Here is a tiny trained network, its code and every weight. The questions are about switching its units off for an input and a class, where a switched-off unit gives its printed mean instead of its output.

import numpy as np


def w(rows, s, z=0):
    codes = np.array(rows[::2]) - 128.0
    scale = np.full(codes.shape[1], s)
    scale[-1] = z or s
    return codes * scale


def f(y):
    return np.maximum(y, 0)


def log_softmax(a):
    a = a - a.max(-1, keepdims=True)
    return a - np.log(np.exp(a).sum(-1, keepdims=True))


def net(x, mask):
    res = np.array(x, float).reshape(1, 8) / 4 @ E
    y = f(res @ A[0][:, :-1].T + A[0][:, -1])
    res = res + np.where(mask, y, B[0][:, -1]) @ B[0][:, :-1]
    return log_softmax(res[-1] @ U[:, :-1].T + U[:, -1])


A, B = {}, {}
E = w([
[132,137,97,115,142],'x0',
[127,138,106,115,137],'x1',
[125,123,123,120,124],'x2',
[72,53,149,121,254],'x3',
[26,202,97,179,128],'x4',
[134,68,19,221,111],'x5',
[130,133,114,119,135],'x6',
[123,120,149,141,120],'x7',
],0.0092)
A[0] = w([
[142,190,149,122,45,50],'n1',
[109,73,76,222,110,70],'n2',
[240,176,60,99,24,169],'n3',
[128,181,236,81,155,75],'n4',
[158,46,67,232,118,100],'n5',
[95,193,199,78,151,79],'n6',
[226,105,110,80,115,158],'n7',
[61,140,93,171,122,100],'n8',
[163,202,135,98,59,26],'n9',
[165,123,90,199,116,2],'n10',
[25,162,131,125,124,75],'n11',
[56,223,85,150,90,73],'n12',
[117,117,80,80,132,158],'n13',
[207,27,91,77,102,94],'n14',
[224,72,143,43,106,79],'n15',
[221,48,159,159,133,141],'n16',
[69,90,96,124,226,78],'n17',
[143,199,203,86,170,64],'n18',
[130,92,160,91,254,154],'n19',
],0.0085,0.0042)
B[0] = w([
[142,59,123,187,85,181],'n1',
[211,143,76,52,136,218],'n2',
[93,60,163,160,16,254],'n3',
[225,132,82,62,154,206],'n4',
[181,134,32,1,173,239],'n5',
[200,93,53,83,178,191],'n6',
[91,176,175,175,139,198],'n7',
[141,176,162,157,202,190],'n8',
[177,39,111,183,110,179],'n9',
[212,100,125,128,125,166],'n10',
[178,177,144,189,188,178],'n11',
[101,168,169,210,168,202],'n12',
[97,125,117,101,106,155],'n13',
[122,196,166,169,180,202],'n14',
[107,203,155,213,250,203],'n15',
[80,188,148,160,221,206],'n16',
[113,31,158,231,69,212],'n17',
[172,119,47,96,137,188],'n18',
[99,35,179,165,27,234],'n19',
],0.0065,0.0085)
U = w([
[122,2,124,171,94,72],'0',
[227,138,27,27,172,94],'1',
[98,231,147,178,212,80],'2',
[88,128,114,89,132,245],'3',
],0.0089,0.012)

Each question gives the input, the list of numbers given to net, and the class t.
The units are the neurons (one row each of A and B). Each row of codes is followed by its name. A weight is (code - 128) times the scale printed after its matrix; where a second scale follows, it is the last column's (A, B and U).
mask holds one flag per neuron, in row order. A switched-off neuron (its flag False) gives its mean, the last column of its row in B, instead of its output. The means were averaged over made-up inputs and are rounded, as every weight is.
A unit's drop is (log p(t) with every unit on - log p(t) with that unit switched off) / (log p(t) with every unit on - log p(t) with every unit switched off).
The circuit of an input: a set's keep is (log p(t) with only the set's units on - log p(t) with every unit switched off) / (log p(t) with every unit on - log p(t) with every unit switched off). Starting from the 12 units with the biggest drops (on a tie, the unit counted first), units are removed one at a time, each time the one whose removal leaves the highest keep (on an exact tie, the one counted first), for as long as the keep stays at least 0.8.
units of the circuit, in order: the units of the circuit, biggest drop first
most important unit: the unit with the biggest drop
k most important neurons: the k neurons with the biggest drops, biggest first
drop when u is switched off: that unit's drop, to one decimal
input [-6,-2,0,-1,-4,-2,-7,1], class 2: units of the circuit, in order : [n15; n16; n19]
input [-6,-4,5,2,-3,-6,0,2], class 1: most important unit : n4
input [5,2,-6,-8,5,-2,2,-2], class 0: units of the circuit, in order : [n3; n9]
input [-5,6,8,6,-7,4,2,7], class 2: units of the circuit, in order : [n16; n14]
input [5,4,4,7,-8,-6,1,-2], class 2: 2 most important neurons : [n15; n14]
input [7,8,-6,-5,-6,-3,6,-6], class 2: units of the circuit, in order : [n15; n7]
input [-4,1,-8,-6,7,-7,5,-5], class 1: 2 most important neurons : [n6; n4]
input [-7,-1,5,8,-3,-3,4,-5], class 0: 2 most important neurons : [n19; n17]
input [-5,-7,7,-5,-8,3,0,-2], class 2: units of the circuit, in order : [n15; n16]
input [0,-3,8,5,-4,-8,6,1], class 1: 2 most important neurons : [n4; n6]
input [2,-4,-8,-2,-5,-3,8,0], class 2: units of the circuit, in order : [n15; n7]
input [-5,2,-5,-8,8,-4,-5,5], class 0: units of the circuit, in order : [n1; n9]
input [-7,4,5,-5,0,-1,2,3], class 0: units of the circuit, in order : [n3; n1]
input [4,-5,0,-8,7,-1,3,1], class 0: most important unit : n3
input [5,4,-5,4,3,6,1,-1], class 1: 3 most important neurons : [n5; n2; n3]
input [-3,0,-6,7,-3,-7,6,-5], class 0: drop when n19 is switched off : 2.5
input [-8,7,6,-5,-7,5,6,-3], class 2: drop when n16 is switched off : 0.2
input [-4,-3,-2,2,-3,5,-5,0], class 1: drop when n5 is switched off : 0.3
input [-5,1,-4,-2,3,-5,1,-3], class 1: drop when n6 is switched off : 0.2
input [2,3,0,7,0,2,2,-7], class 0: units of the circuit, in order : [n17]
